Below are the code and all the weights of a small trained network. Each question names an input and a class and asks about switching units off, where a switched-off unit gives its printed mean instead of its output.

import numpy as np


def w(rows, s, z=0):
    codes = np.array(rows[::2]) - 128.0
    scale = np.full(codes.shape[1], s)
    scale[-1] = z or s
    return codes * scale


def f(y):
    return np.maximum(y, 0)


def log_softmax(a):
    a = a - a.max(-1, keepdims=True)
    return a - np.log(np.exp(a).sum(-1, keepdims=True))


def net(x, mask):
    res = np.array(x, float).reshape(1, 4) / 4 @ E
    y = f(res @ A[0][:, :-1].T + A[0][:, -1])
    res = res + np.where(mask, y, B[0][:, -1]) @ B[0][:, :-1]
    return log_softmax(res[-1] @ U[:, :-1].T + U[:, -1])


A, B = {}, {}
E = w([
[136,228,80,46,84,160,113,130,155],'x0',
[211,165,95,146,209,183,81,209,77],'x1',
[208,84,99,55,182,92,161,71,168],'x2',
[113,149,117,103,144,164,188,25,2],'x3',
],0.0078)
A[0] = w([
[67,99,127,127,63,104,144,61,169,105],'n0',
[113,87,145,162,147,122,150,133,124,116],'n1',
[70,106,141,109,78,114,134,73,159,124],'n2',
[163,110,131,112,133,116,125,116,161,123],'n3',
[125,148,139,128,135,146,144,55,18,116],'n4',
[130,130,131,120,142,119,122,118,130,254],'n5',
[213,156,100,142,186,146,114,192,60,120],'n6',
[124,137,125,108,144,135,146,66,73,99],'n7',
[130,244,100,49,101,149,127,132,169,120],'n8',
[96,106,125,108,113,112,141,111,145,120],'n9',
[108,166,121,115,118,134,124,139,136,115],'n10',
[144,111,146,161,122,120,117,194,253,121],'n11',
[119,29,139,196,176,125,129,132,101,128],'n12',
[39,177,164,175,78,134,124,181,88,135],'n13',
[197,87,133,47,172,105,151,74,173,129],'n14',
[125,165,111,100,110,134,134,126,139,127],'n15',
],0.012,0.0087)
B[0] = w([
[142,172,167,110,220,140,111,173,126,222],'n0',
[165,123,140,132,125,85,109,122,95,167],'n1',
[142,149,167,114,210,144,132,145,149,214],'n2',
[118,138,84,153,132,138,113,136,120,170],'n3',
[72,104,92,87,94,61,114,170,167,238],'n4',
[85,117,148,133,128,115,219,6,218,240],'n5',
[122,171,172,106,250,144,126,148,163,244],'n6',
[96,113,99,115,100,84,101,177,135,196],'n7',
[159,80,190,162,121,30,113,102,74,245],'n8',
[145,137,136,121,179,128,124,141,137,170],'n9',
[145,109,125,133,137,110,120,105,104,156],'n10',
[50,113,86,70,109,57,126,155,133,246],'n11',
[179,115,179,146,106,53,111,90,79,222],'n12',
[158,136,2,176,172,158,115,80,133,224],'n13',
[141,149,23,197,148,169,92,112,99,254],'n14',
[150,102,148,143,129,89,131,123,125,171],'n15',
],0.017,0.01)
U = w([
[17,88,82,41,86,60,111,197,168,106],'0',
[158,225,214,95,221,155,127,167,172,127],'1',
[211,60,208,167,101,51,107,61,39,119],'2',
[151,161,3,207,128,177,103,75,118,114],'3',
[96,122,161,127,91,150,250,22,209,255],'4',
[143,106,171,108,82,202,154,147,102,97],'5',
[138,155,161,121,56,183,166,134,143,104],'6',
],0.0065,0.0066)

Each question gives the input, the list of numbers given to net, and the class t.
The units are the neurons (one row each of A and B). Each row of codes is followed by its name. A weight is (code - 128) times the scale printed after its matrix; where a second scale follows, it is the last column's (A, B and U).
mask holds one flag per neuron, in row order. A switched-off neuron (its flag False) gives its mean, the last column of its row in B, instead of its output. The means were averaged over made-up inputs and are rounded, as every weight is.
A unit's drop is (log p(t) with every unit on - log p(t) with that unit switched off) / (log p(t) with every unit on - log p(t) with every unit switched off).
The circuit of an input: a set's keep is (log p(t) with only the set's units on - log p(t) with every unit switched off) / (log p(t) with every unit on - log p(t) with every unit switched off). Starting from the 12 units with the biggest drops (on a tie, the unit counted first), units are removed one at a time, each time the one whose removal leaves the highest keep (on an exact tie, the one counted first), for as long as the keep stays at least 0.8.
units of the circuit, in order: the units of the circuit, biggest drop first
unit that matters most: the unit with the biggest drop
k most important neurons: the k neurons with the biggest drops, biggest first
drop of u: that unit's drop, to one decimal
input [4,-1,-7,-4], class 3: 2 most important neurons : n13; n4
input [-1,-1,-6,5], class 3: 3 most important neurons : n13; n11; n8
input [8,7,-5,-4], class 2: 3 most important neurons : n8; n0; n2
input [0,-8,-4,8], class 0: 2 most important neurons : n4; n7
input [-4,3,6,7], class 0: 2 most important neurons : n4; n7
input [-2,7,7,-8], class 0: 3 most important neurons : n11; n13; n0
input [-1,-3,1,0], class 4: unit that matters most : n6
input [-1,-7,8,1], class 3: 3 most important neurons : n14; n6; n3
input [3,-6,7,-1], class 3: 2 most important neurons : n14; n6
input [2,1,1,-2], class 4: 2 most important neurons : n4; n12
input [2,-4,1,-3], class 1: units of the circuit, in order : n4; n0
input [2,-1,-1,3], class 4: 3 most important neurons : n11; n14; n12
input [3,4,-4,4], class 0: 4 most important neurons : n4; n14; n0; n2
input [3,-6,4,-5], class 1: units of the circuit, in order : n0
input [-1,-2,-1,-3], class 4: units of the circuit, in order : n4; n14; n6; n8
input [2,3,0,7], class 0: drop of n4 : 0.2
input [8,6,-3,0], class 2: drop of n8 : 1.9
input [7,-2,-1,-2], class 2: drop of n14 : 0.0
